Each row is followed by its group and then its class within the group.
[ 20 -10   7  -5 -13  17  12  -9   9  10 -15  -3   1  14 -25  -3  -7  14
 -12   5   3  13 -26 -19 -63  20  -9  -5  27  -1 -15  16  34  -4 -38 -24
  11   6   1 -18   0   1   0 -19   4  19  -5   8  23  -5  20 -17  -1   0
 -14   0   3 -10 -35  14 -11   2 -15  -2 -24  15 -20  10 -22   0  -9  -2] -> (47)/Y
[ 15 -13  -5   0  -3  -4 -15 -11  -1   8  24 -10  -7   9  -2  15  -3   0
   3  -1   1  -8 -66  -6   0  -2 -15   4 -12   6 -12  14  18  -2  -7  -4
  -7  -8  10 -29   3 -13  10  -9   6   3   1 -23  11   0 -15  32  11   8
 -10  -3 -10   9 -14 -15  -2 -34  -3  -6   2  15 -13   3  -7 -11  -9  25] -> (37)/F
[ 29  12  -6  -2 -24 -12  15  -2  16   2  -8 -18   5   0   0  -9  -8   6
  12  -1 -12  -3 -30 -52 -16   2   2  24  10  14  -6 -17  -6 -18 -11 -10
  -1 -14  32 -23 -26 -12   9   5   0   8   4  12  35  -6  26  19  -7  17
 -14  25  10 -43   9   1  -6  -2  -2   4   8   1 -12  18 -41  -7 -17   2] -> (44)/G
[  6  -5  32  -2  -2  -4  -9 -13 -10  -6 -19  25   1 -19  -2  -1  -4  -8
  11 -10   0  21  -2  -9 -36   3 -17  -1  11   8 -20   8  17  11   3 -10
   0  31  47 -21 -12  -2   2 -31   9  16   1  -2  30  -7  15   8  -3  -4
  -9  10   9  18  -7  23  -2 -10  -7   6 -13  -1   8  36   7   3  -6  -3] -> (38)/M
[ 12  13  21   0  -6  -4  13   2   4  -6 -18 -11 -12  -9  29   3 -19  -4
  19 -17   9  -3 -38 -18  -5  -6 -30  13   3  -3  -5   8  33 -12 -69  -5
   0  -2  35 -18  -1 -10  -4 -31 -15   1   7  -2  24   4   2   5 -22   5
   5  -9 -16 -35  27  -3 -17  -2 -15  -6  31   6  -1   8   3 -33 -22  16] -> (44)/H
[  2   0   5   9   2  -4  -8   3   3   0   4  -1 -19  21  -3  22   0   8
 -12  -2  -7 -16 -65   5   4  -5 -42  24   5  11 -18  11  25 -11  -3  -1
  19  -1 -40 -26  10 -15 -19  -3   9  -8  -1   1  12   8 -16  30  11   4
 -13  -6 -19   2 -17 -15  -1  -6  -6   7  -1   8 -23   2  -9   6 -19   3] -> (37)/W
[ 12  21  21  -8  -3 -10   5  -7 -11  -3  30   0 -14 -18  13   1  17  11
   2   0   6   8 -13  -3 -20  -4  -5   4  19   3 -10   6   9  -1 -34  -9
  -7 -20  42 -26 -19   0  12 -29  -3  12   0  -8  20  -3  31  19 -10   3
 -19  -7 -10 -33  14  13  -2 -12   4  -2  13  -4 -20  12   1  -1 -16   2] -> (44)/G
[ 12  -1  -6   0  -8  -2   0 -22   5  14   3 -16   2  22   6  25  -4  30
  -9   0 -16 -28 -69   0  16 -12 -10  22  -3  25  -8   6  18 -18  -7  -1
  -3   0  -6 -18  -9 -24 -10  45  -4  -5   5  -2  17 -12 -13  43  10   1
 -23 -11 -13  20 -21 -17  -7   8  -6   2   5  15  -6   8 -16  -9  16   8] -> (37)/N
[  5  -3   9   8  -4  -4   3  -8   8  -1   4 -13  -4  19   0  19   1  -8
   7   9 -23 -25 -69  -3  30  23  -6  14  -2   9  -4   5  11 -15  16 -11
  -2 -12  -3 -15  -5 -13  -1  32   9  14  -7   2  20  -8   7  51  -4   9
  -9 -16 -17 -20  -5 -11  -5  -3  -2 -16   7   7  -1   8 -32 -14  -7  -4] -> (37)/N
[  0 -10  11  -5 -13   3 -15  -8   6   5 -19  19  16   4 -54 -14  -1  11
   6   0  -6  17   2   5 -45 -12 -11   1   9   2 -12  -7  10  -3 -26  -9
  -6  22  29 -28   0 -11  18 -10   5  20   3   7  17  -6   2  -5 -12  -3
  -5  -1   4  33 -33   3   4   5 -11   7 -22   5 -21  18  -7  11  -8 -13] -> (47)/D
[ 10   6  18   5   0  -4  -6  -5  -4   2  -7  15  -8 -17   1  14  12  -1
  16 -11   1  19  31 -14 -48  -6 -17  -4  14  20  -7   9  20  28 -11 -23
  -9  24  22 -39  -2   2   3 -30  -7   3   0   1   7  -1  10   6  -8  -1
  -4  -1  -4  -5 -21   4  -2  -8   1  10   6   0   2   8  28   3 -20  12] -> (38)/M
[ 19  -9   6   7  -8   6   0  -3  10  -5  -5  -1  11  10 -11  -1  -2   6
  18   4   5 -11 -18 -10 -17   0 -32  16   8  16  -5   1  13  21 -12 -15
   7   7  20 -19 -22 -12   4 -10  -5   4   2  -1  21   3  -5 -27  -5  -1
  -3  -5   3  27 -24   0  -9   2   3   9 -34  12 -32  12  -6  16  -3  -9] -> (47)/Z
[  3   8   7   8  -2   4   2  -1  10   4  -2  11  -9  -8   8  -7   4  11
   2  -1  26  14   6  -6 -47  -2 -30  -7   1   3 -14   8  23   1 -17 -13
  -2  10  57 -31  -7   5  16 -33 -13  -1   2   0  25  -8  15  -4 -10   5
 -12   1   1   6 -10  10 -25  -4   1  -1  13   1  -1  19   7  -3 -12  -2] -> (38)/C
[ 39  42  10   5  -4   0  -3 -14  10  -7 -11   9 -11 -15  15   2   0  -1
  16  -3  -1  14 -14 -18 -36   3  24  17  22   0  -1   9   6  -1 -27  -3
  -8  -2 -16 -29 -13  -2   4 -19   7  13  -3   3   8   0  22  23 -17   1
  -5  -5   6 -59 -33  10  -3   0   0 -28  14   3  14  16 -12 -13 -20   5] -> (38)/B
[-41 -18  34  -6 -13  17 -14  -5  -8  -4  -2  12  -1 -10 -35   2   8  -8
  -5   0  -2  12   6  -6 -52   7 -27 -20  14  16 -11   5  20 -12 -26 -14
  18  26   7 -18   0 -10  -7 -25   3   4 -10   5  20  -1  -9   9   5   2
  -8   5  -3  57 -58  -1  -2 -10  -7   1  -9  12 -20  15   9   2 -21 -14] -> (47)/Y
[ 10  -7  -6  -1  -4  16   4  -5  10   7 -11  -4  -2  24 -40   4  -1   5
   3   2   8   6 -38  -5 -57  14   0  16   8  12  -2  16  18   0 -35 -24
   9   2 -22 -17 -10  -4   3   4   7  12   0  22  16   2   6 -17 -15   3
 -15   5   5  22 -63  -1  -7  24 -21   0  -7  14 -23   9 -22  -3  18 -16] -> (47)/D
[ 19  10  11   2   1 -15   8  -2  18  -2  -3 -11  -9  17  13 -15  -3   5
  -4  -3   7   3 -40 -11  -7   7   5  25   1   7  -6   5  10  -4  -9  -8
  -8 -19  33 -18 -13  -2  13  -3  -6  10   6   6  40  -8  10  21 -12   3
 -13  -3 -10 -61   8   2  -6   1   1   0  19  -3 -18   8 -20  -7  -9   3] -> (44)/G
[ 10   6  18  -3  69 -18  -9  -1   6  -1 -14 -13  -9 -31  43 -13   4  -9
   4  -4  -5  -9 -28  -6  -8   0  -7  15  -6   4 -11  10  19  -6 -25  -6
   0 -17  69 -12   1   0   4 -44 -10   2  10  -1  31   3  -8  12   0  -1
   3   1  -2 -55  12   4 -13  -5 -15  -4   2   2 -11  21   7  -1 -17  -2] -> (44)/G
[ 15  -1  15  -7 -10   4   1   1   1  -1   0   3  -3   3   4  11   0   5
   9  -4 -13  -3 -20 -10 -35 -12 -16  -5  16   5  12   5   1  -5  -4 -20
  -5  16  21 -19  -8   2  10 -11  -5  -3  -7  11  12  -2  18   7   2   4
  -1 -15 -18   1 -20   6  -6   7   1   3  25   3   2  10  -7   3 -25 -23] -> (38)/B
[ 10  18  19 -11   6 -26   3   1  14   2  -1  -9 -15 -12   6   5  -5  -7
   6 -17   2  -4 -68  -7 -34   2 -48  21   3   3  -7   6  19   2 -13   3
 -16  -4  25 -18  -5  -3   8 -15  -5   7   5   7  42   6   5   9  -8  10
  -5 -18  -3 -69  11   1   6  10  -6  -7  20   2   2  21 -13 -13 -18  10] -> (44)/G
[-16  -9  23  -8  -3  15 -26  -8   5   7 -30  12  -2 -17 -12 -18   1  -8
  -6  -2   3   0  37  -8 -45  -1 -43  -9  -5   4 -10   8  15  13 -45  -2
  10  16  41 -27  19  -9   1 -60   1  17   8  -9  11   4 -10 -30  -1 -11
  -7  31  -4  26 -32  -9  -4   3  -8  -7   1  12 -40  14   4  25   6 -16] -> (47)/D
[  2 -10   6  -3  -3  -1  -2 -11  -5   6  -7  -1  -6  14 -30   6  -2   3
 -19   0  -4   3 -20   7 -27  -4   0 -10   9  21 -19  -3  20   6 -23 -18
   1  21  -7 -13   7 -18   0  -7  12  13  -8   0   4  -6  -1  16  -8 -17
  -5  -6   6  37 -28   1   0   3  -9   2 -24   8 -15  10  -7   8  -1 -11] -> (47)/Y
[  2  -8  16  -2 -11  13   5  -3   3  -5  -8   9  -7   8 -34   3  -2  -2
   0   2  14   8  11 -14 -57  16 -36  -8  11  -2 -13   8  10  11 -30 -18
  -2  16   9 -38   7   1   4 -35   5   8  -8  -4  28  -9  -8 -21  -3   8
 -14  19 -15  22 -46   7   2  -2   2   4  11  10 -28   7 -26   0  -5  -7] -> (47)/Y
[ 21 -10  16   2 -23  17   3   6  14  -8  -9  -3 -10  39 -44   8   3  15
   9   4  -2  -3 -40 -10 -56   4 -20  19  32   6  -8   5  12 -10 -30 -24
  -2  19   3 -22   4 -14  11  11  -4   4  -3  20   5  -9   8 -14 -13   4
 -14  -8  13   2 -30   6  -5  -7  -2   8   7  22 -18  11 -27  -7  -8 -20] -> (47)/Y
[  9   5  21  69   3 -13  -3  -8  13   0  -7   7  -4 -28  51  -1   8 -11
  10  -4 -16  -1 -29 -13  16 -19 -19  11  -2   8 -12  10  15  -2  -5   4
  -7   9  69 -25   1   0  -3 -38   5   1  15  -4  31  -2 -13  32  -5   7
  -3  -7 -15 -20   7  -3  -5   3 -11  -4  30   5 -19  14  -2   1 -21  -7] -> (44)/G
[  8  -2  20 -15  -8  -7 -16  -7 -20   0 -18   1 -12 -37  22  -6   6 -15
   6  -3  -1  -8  -3   6   2  15 -18  -1 -35  -3   8   5  22 -12 -25  -1
   1  -5  69 -11   4   8  13 -39   8  -6  -2  -5  15   6  -6   8  -1  -5
 -20  23  -6 -30   7   2 -15 -12 -15 -12  39  15 -24  20  10   4 -27   0] -> (44)/H
[ 33  10  -7   1  -9 -18  18   0  16  -3 -14 -18   3  25  27   7  -1   8
  12  -7 -11   2 -54  -4   3   5   1  32  16   0  -2 -15  10 -16 -27  -6
 -13  -5  29 -13  -8 -13   6  21 -18  18  20   3  26  -4   5  22  -3  21
  -6 -18  -6 -56  12  23  -6  -1  -6  -4   2   2  -2   6 -28 -15 -18   4] -> (44)/H
[  7  -2   9  -1  -3   0  12 -14   1   4  15  -8  12   2 -14   1  10  -5
  -1   8 -12   0 -40  -5  10   4 -32  -8  -2  27 -18  -5  22 -23   4  -8
   4  16  19  -8  -5 -17  -1  -3  13 -11  -7   2  26   5  -2  41   9   4
 -14  -3 -21  69 -18 -10  -3 -17  -2   2  -7  11 -15   9  -5  11  13   2] -> (37)/N
[ 11   7   3   8   5 -17  -1 -34  17   5   3  -7  -1  -8  46   7 -10   4
  12 -18  -6   8 -20  -3 -11 -16 -16  16  -3   9  -5   7  16   4 -19  -2
  -5   7  24 -27  12 -31  -2 -25 -15   6   6  -3  18   8  -4  38  -3  -8
  -4   2 -10 -13 -13  -3  -1  -4   0  -4  -6   4   7  -3  20  -3  -6   8] -> (38)/C
[ -5  18  29  -2 -14  -2   6  10  12   0 -23   3 -10 -40   9 -10  -6 -24
  -6  -4   1  -8 -21  -5 -26  29 -29   0  -9 -13   0  -8   4 -26 -30  -2
   4   1  47 -10  -8   3   0 -39   1   6  -2  -3  41  30  69   9  -9  -2
 -19  12 -15  -7  12  -3 -21 -16 -14 -17  27 -22 -15  17   2   1 -18  -8] -> (44)/H
[ 22  17  26   2  -5  -4   4  -4   8   4  -8   4  -7  -7  20  18  -2   1
   7 -18   8   1 -32   0  -2  -6   9  19  -8   2  -2   5  11 -19 -28  -5
  -6  -6  34 -27 -15  -5 -10 -19   0   3   6   4  18  -1  -3  -3  -9   3
  -7   2 -10 -69  -9   4  -4  -6 -23  -8  20   4  -6  15 -19 -12 -31   4] -> (44)/G
[ -3  -9  14  10   4   4   3   2  -1  -2  11  -8  -1  28 -12  21   2   6
   2   3  -6 -21 -69  14   9  37  24   0  10   1  -7  -1   5 -10  20  -6
 -16   0 -41  -3   7 -16 -21  36  16   4   5   0  11  -4  -4  38   8   9
  13 -12 -16   0 -14 -14  13  -2  -4   8   5   8   5  -7 -12 -16   2   1] -> (37)/W
[ 10  -8   1  13  -7  -8  -7   5  -2   2  -1   6   1  33  -1  19   7  13
  14  -4  -6 -14 -69  12 -15   7 -15   3 -24  11 -21  11  18  -6  -2 -13
  10  12 -27 -11  18 -23   6  32   1  -7   5  -4  26   2  -4  27   0   4
 -10 -24   1  21 -32 -11 -11   8  -3  10   0  12 -15   5 -23  -9  -9   1] -> (37)/F
[ 23  -4   7  -1  -4  -9  14 -13  -3  -5  -9  -4 -18 -10  20  -5  -3 -20
   8  -7   0  -1  -9 -16 -14   1  -6  18  -2   1   8   0  14 -10 -29  -7
 -13 -19  50 -27 -13  -8  25  -7  -1   0   7  -2  14   7  10   7  -8  10
 -69 -20  -2 -56  19   3  -6  -2  -7  -9  42   0 -14  12  -8 -10 -27   6] -> (44)/T
[  2  -4  30   8   3   1  -1 -30 -12  -9  -4  16  -6 -23   0   5  24 -14
   4  -5   5   3  -3 -14 -39   8 -12 -20   0   4 -17  -2   7   1 -11  -9
   4  19  18 -30  -2   4  -7 -32  10   5  -6   1  12   3   6  24   0   3
  -6   5 -13 -22 -31   5   5  -7   5   2   5   3   1  10   8 -13 -19  -9] -> (38)/C
[  7  13  19  -1  -6   3 -13  -3   9  -5  -3   0  -3 -13  13   5  -6   4
  13 -14  -3   4 -29  -6 -26  -3 -29   8  20  -8 -24   5   9  -4  -9  -5
  -2  17  32 -15  11   7   2 -39 -13   9  -5   1  23   2  12   7 -21   3
  -7   9   2 -26   2   5  -2   7  -2   6  14  23   4  11   2  -6 -20   4] -> (38)/C
[  5 -12  37  -2   2   3 -19  -1   8   7 -11 -16 -12 -35   7  -4  12 -15
   7   0   5  -5  -3  -5 -10   4 -49  -8 -16  -1  -2   6  20 -16  -8  -5
   7   9  68 -23  -5   7  -5 -36   5   2   9 -11  32   6  -4   3  -4  -6
 -11   3 -12 -69 -29   6 -11  -1   0  -5  27   0 -23  38 -13   7  -1  -2] -> (44)/T
[ 19  -1  11 -30  14 -11 -12 -17   6  10  -2  11  -8 -20   6  22  -1  10
  21  -8 -16  21  18   7  -5 -22 -21  -3  16  10 -17  15  22   9  22  -7
   3  39  22 -29   0  -3   8 -28  -6  -8   3  -2   0  -3   0  33  -1  -6
   2  -6 -21  27 -16   1   5 -28   0  10  -7   4   6  -3  10   7 -27  -6] -> (38)/M
[ 19 -10  -7   2  -5   2  -3  -3 -16  -1  10 -18  -6  31  -2  25   1   2
  13   2 -19 -19 -69  14  -8   7  -8 -10  -5  -7  -4  11  11 -17   8 -13
  -9   4 -41 -13  10 -20 -12  30   7  -7   4  -6  13   0   5  31   6  12
   4 -52 -22  15 -19  -5  -3   9 -23  16  -8  -1  -5  -8 -24 -10 -15  14] -> (37)/N
[-12  -6   7 -15  -6  23 -11  -7  -7   5 -10  14  -8   1 -22  -3  -2  -5
   6  10  11  11   3   2 -41   5  -6  -1   8   7   2   9  15   7 -28 -16
   3   8 -10 -26  12  -2   5 -35  10  14   3   5   6   0 -13 -15   0   4
 -11  19   5 -28 -38 -10  -5  11   1   1  18   7 -28   1 -17  -3 -10 -11] -> (47)/D
[-17  11   5   3   2  -4   0  10  -7  12  -9   2   6  33 -16  24   2   5
   2  -5 -23 -21 -69  14  21   4 -26  -2 -17  12  -8   7  18  -9  26  -5
  -7   7  -8 -14  -2 -11  -5  39  21 -15  -6  -6   6   5  -7  51  -1   1
 -14 -20 -24  51 -12  -8 -15   0  -6 -12 -30  13 -11 -22 -19  13  -4   0] -> (37)/N
[ 11   7  45   0  -4 -10   1   2  -6   2 -12  31  -8 -45   7   7   2 -11
  11  -8  -4   7  35 -22  -8 -11   1  10  -5   8 -14  -3  11   4   4 -22
  -9  16  43 -26 -14  -1  11 -13  10  -7 -17  -1  24  -4  12  14  -5  11
  -6  -2  -5 -15   2   7  -1 -12  -3  12  27  -9 -11  10  -9  -7 -22   1] -> (44)/G
[ 14   7  27  -2  -2 -21  -2   7  -4  -4 -10   5 -11 -49  19  10   4 -15
   6  -4  -1 -20 -11  -1 -14  13   2  15  -1   4   4  11  10 -13 -50  -4
   0  -8  29 -27  -8   7  -2 -30   1   2  -2  -6  17   4  -9   9  -6   2
  -4  -8   4 -69   9   5  -8  -7   1 -10  40  -7 -14  24  -6 -25 -20  -2] -> (44)/T

Each row is followed by its group and then its class within the group.
[  3  16  -2  19   4  27   8  19   8   3  -6   5 -10   2   1 -24 -18  -1
 -16   1  12 -23  -9 -13   1 -26   1  -8  -4   0   3  -1   3 -10   4   3
  30   0   1  -2  -9  -9  15  20 -16   8  -7   4   2   7   2   8  -3   0
  -5   2  -7  -3  -7  32   0 -17  -7   2  -8   8 -13  -1  23  -1 -16   5] -> S/Vov
[-24   6  -5  -5  -6  20  -3  22  20  10   0  -2  -7  12  -4 -31 -30 -56
  -2  -5  41  12  -3  -9  -2   0 -12  28   0   4  -4   5  13 -24  -6  -7
  30  -8   4  10 -15 -26  14  14 -23   4 -15  13  -8   0   2   0  -1  -4
  -7  -4 -36  -2   0   4 -10  -7  -9 -16  10  11 -33   9  13   9 -12   0] -> S/zivi
[-21 -11   5 -11 -15  -8  -8  -7   2  16   1  -8   4  -1  -4 -13  11  -5
  -2 -11  25  -5   4   5   1   1   4   3  -5   6  -8   5 -14  -9  -9 -11
   2  10  10   8  -1  -8  -4 -19   0  -6 -14  12 -12   6  -1   2  -3   4
  -6   8   7  -1  -5 -21 -26  19 -14  -5   6  16 -25  19   2   9   7  -2] -> E/kibok
[-17  -4  13  14  -5  11  -7   2   0   3   7   6 -11 -24  -8  -8  16 -29
 -19  -4   1 -20  -5 -15   4  -5   7   6   5  10   2  11 -27 -13  -2   2
  18   3  -8  -9  -9   3   3  -6   5  -2  -9  26  -9  -1  -1  -5   7  -4
   1   5   5   1  -5 -12 -22  -2   8   8  -4  -1  21  11   6   7  12   0] -> E/kibok
[ 26 -31  -5  21   4  -9  -4  28  -7  12  -2   3   3  -6  -8   2 -22 -56
   7   1  -1  -5  -2   5   1  -1  -1   6  -8   5 -11   0   5   4  17   0
 -20  -5  -2  -3 -13   0  25  34 -11  -6   5   4   6  -8  -1  -1   3   1
  -3 -11 -23 -13   0  17  -9 -14  11  15 -11   2 -18 -14 -20  -1 -18   9] -> A/Fezi
[ -8  14   3  -4   3  14   6  39  13  10  -2   1  -3   5  -2 -23  -6 -23
   9   1  18  -8   1 -15   6   4  -4   1   2   3  -2   8   7  10 -19   3
  52  -3  -1   9   3  -7   4   1 -11   4 -10  16   6   9  -4   1   3   1
  -7  -3  -9   4  -6  44 -33   6  -3   6   4  13 -28   4  26  -3 -12   9] -> S/Vov
